Below are the code and all the weights of a small trained network. Each question names an input and a class and asks about switching units off, where a switched-off unit gives its printed mean instead of its output.

import numpy as np


def w(rows, s, z=0):
    codes = np.array(rows[::2]) - 128.0
    scale = np.full(codes.shape[1], s)
    scale[-1] = z or s
    return codes * scale


def f(y):
    return np.maximum(y, 0)


def log_softmax(a):
    a = a - a.max(-1, keepdims=True)
    return a - np.log(np.exp(a).sum(-1, keepdims=True))


def net(x, mask):
    res = np.array(x, float).reshape(1, 6) / 4 @ E
    y = f(res @ A[0][:, :-1].T + A[0][:, -1])
    res = res + np.where(mask, y, B[0][:, -1]) @ B[0][:, :-1]
    return log_softmax(res[-1] @ U[:, :-1].T + U[:, -1])


A, B = {}, {}
E = w([
[218,167,79,241,171,25,108,193,133],'x0',
[13,159,187,148,41,72,104,195,158],'x1',
[75,17,24,199,214,235,78,162,102],'x2',
[135,7,74,23,124,40,172,194,163],'x3',
[214,73,168,115,39,115,29,132,2],'x4',
[139,73,127,202,56,154,191,94,69],'x5',
],0.0068)
A[0] = w([
[151,79,122,153,125,243,94,53,56,179],'neuron 1',
[129,218,205,146,68,156,144,37,122,101],'neuron 2',
[139,93,105,154,147,247,38,72,60,137],'neuron 3',
[46,104,92,228,106,126,131,180,100,222],'neuron 4',
[198,187,191,127,71,48,110,94,100,239],'neuron 5',
[98,154,94,79,221,128,166,168,205,172],'neuron 6',
[221,138,161,106,98,14,120,154,99,84],'neuron 7',
[187,118,129,147,122,151,111,128,95,126],'neuron 8',
[181,96,49,151,216,136,218,133,168,93],'neuron 9',
[46,159,148,39,136,153,156,141,210,104],'neuron 10',
[207,152,98,122,186,42,165,186,129,252],'neuron 11',
[113,163,143,172,135,50,51,244,151,180],'neuron 12',
[127,166,196,142,77,186,138,45,97,190],'neuron 13',
[120,2,184,27,64,88,144,157,121,137],'neuron 14',
[77,198,186,104,100,156,150,44,198,199],'neuron 15',
],0.0068,0.0031)
B[0] = w([
[199,103,82,91,199,200,153,217,43,238],'neuron 1',
[142,177,225,182,214,47,223,120,63,219],'neuron 2',
[166,86,89,70,218,245,102,216,76,242],'neuron 3',
[97,53,179,199,78,154,146,217,137,230],'neuron 4',
[218,197,180,111,113,25,143,150,116,254],'neuron 5',
[74,160,82,145,186,174,87,80,217,228],'neuron 6',
[232,206,111,61,43,57,52,169,169,226],'neuron 7',
[154,144,98,97,128,138,96,167,118,176],'neuron 8',
[155,90,27,218,187,109,155,49,176,227],'neuron 9',
[35,217,128,20,140,160,130,153,178,210],'neuron 10',
[181,130,92,189,93,83,77,71,204,252],'neuron 11',
[98,113,185,175,59,155,2,144,155,239],'neuron 12',
[158,118,170,144,201,118,193,111,28,216],'neuron 13',
[85,73,55,18,39,98,170,73,41,221],'neuron 14',
[78,205,202,92,213,103,188,110,112,229],'neuron 15',
],0.0059,0.0081)
U = w([
[106,70,95,28,51,91,148,91,59,254],'0',
[173,117,56,184,194,120,103,1,190,25],'1',
[53,112,180,202,93,138,37,175,149,119],'2',
[115,52,97,215,89,111,227,144,152,104],'3',
[13,190,145,64,168,148,139,113,204,118],'4',
[227,188,143,108,66,54,61,137,156,53],'5',
[188,100,95,107,193,242,116,176,66,250],'6',
[156,182,225,158,178,71,208,93,72,93],'7',
],0.0075,0.0008)

Each question gives the input, the list of numbers given to net, and the class t.
The units are the neurons (one row each of A and B). Each row of codes is followed by its name. A weight is (code - 128) times the scale printed after its matrix; where a second scale follows, it is the last column's (A, B and U).
mask holds one flag per neuron, in row order. A switched-off neuron (its flag False) gives its mean, the last column of its row in B, instead of its output. The means were averaged over made-up inputs and are rounded, as every weight is.
A unit's drop is (log p(t) with every unit on - log p(t) with that unit switched off) / (log p(t) with every unit on - log p(t) with every unit switched off).
The circuit of an input: a set's keep is (log p(t) with only the set's units on - log p(t) with every unit switched off) / (log p(t) with every unit on - log p(t) with every unit switched off). Starting from the 12 units with the biggest drops (on a tie, the unit counted first), units are removed one at a time, each time the one whose removal leaves the highest keep (on an exact tie, the one counted first), for as long as the keep stays at least 0.8.
circuit, biggest first: the units of the circuit, biggest drop first
unit that matters most: the unit with the biggest drop
k most important neurons: the k neurons with the biggest drops, biggest first
drop of u: that unit's drop, to one decimal
input [3,1,-7,6,-7,7], class 5: 2 most important neurons	(neuron 7; neuron 11)
input [2,-7,-5,6,-4,1], class 1: circuit, biggest first	(neuron 9)
input [-7,-4,-6,0,6,4], class 7: 2 most important neurons	(neuron 2; neuron 13)
input [3,2,6,8,-2,-1], class 1: circuit, biggest first	(neuron 9; neuron 6)
input [7,4,3,5,0,1], class 2: circuit, biggest first	(neuron 12; neuron 4)
input [4,5,-6,-7,-1,-4], class 7: 2 most important neurons	(neuron 2; neuron 15)
input [6,5,4,-5,-4,6], class 2: 2 most important neurons	(neuron 12; neuron 14)
input [3,4,3,5,-4,-4], class 2: 2 most important neurons	(neuron 12; neuron 15)
input [7,8,1,-1,-1,0], class 2: 2 most important neurons	(neuron 12; neuron 4)
input [-3,3,-3,-2,2,-7], class 7: circuit, biggest first	(neuron 2; neuron 15)
input [5,5,-6,6,-7,5], class 5: circuit, biggest first	(neuron 7; neuron 11)
input [3,4,7,1,-8,0], class 2: circuit, biggest first	(neuron 4; neuron 12)
input [-3,-8,1,8,3,-8], class 1: circuit, biggest first	(neuron 9; neuron 11)
input [-6,6,1,-5,8,7], class 6: unit that matters most	neuron 3
input [-1,-2,3,6,-2,-7], class 1: circuit, biggest first	(neuron 9; neuron 6)
input [3,2,4,-5,-5,2], class 2: 2 most important neurons	(neuron 4; neuron 14)
input [7,-8,5,8,-3,-5], class 1: drop of neuron 5	0.0
input [-7,2,-6,-6,-6,3], class 7: drop of neuron 2	0.2
input [8,-5,4,3,8,-7], class 5: drop of neuron 7	0.2
input [3,2,8,8,-5,-7], class 1: circuit, biggest first	(neuron 9)
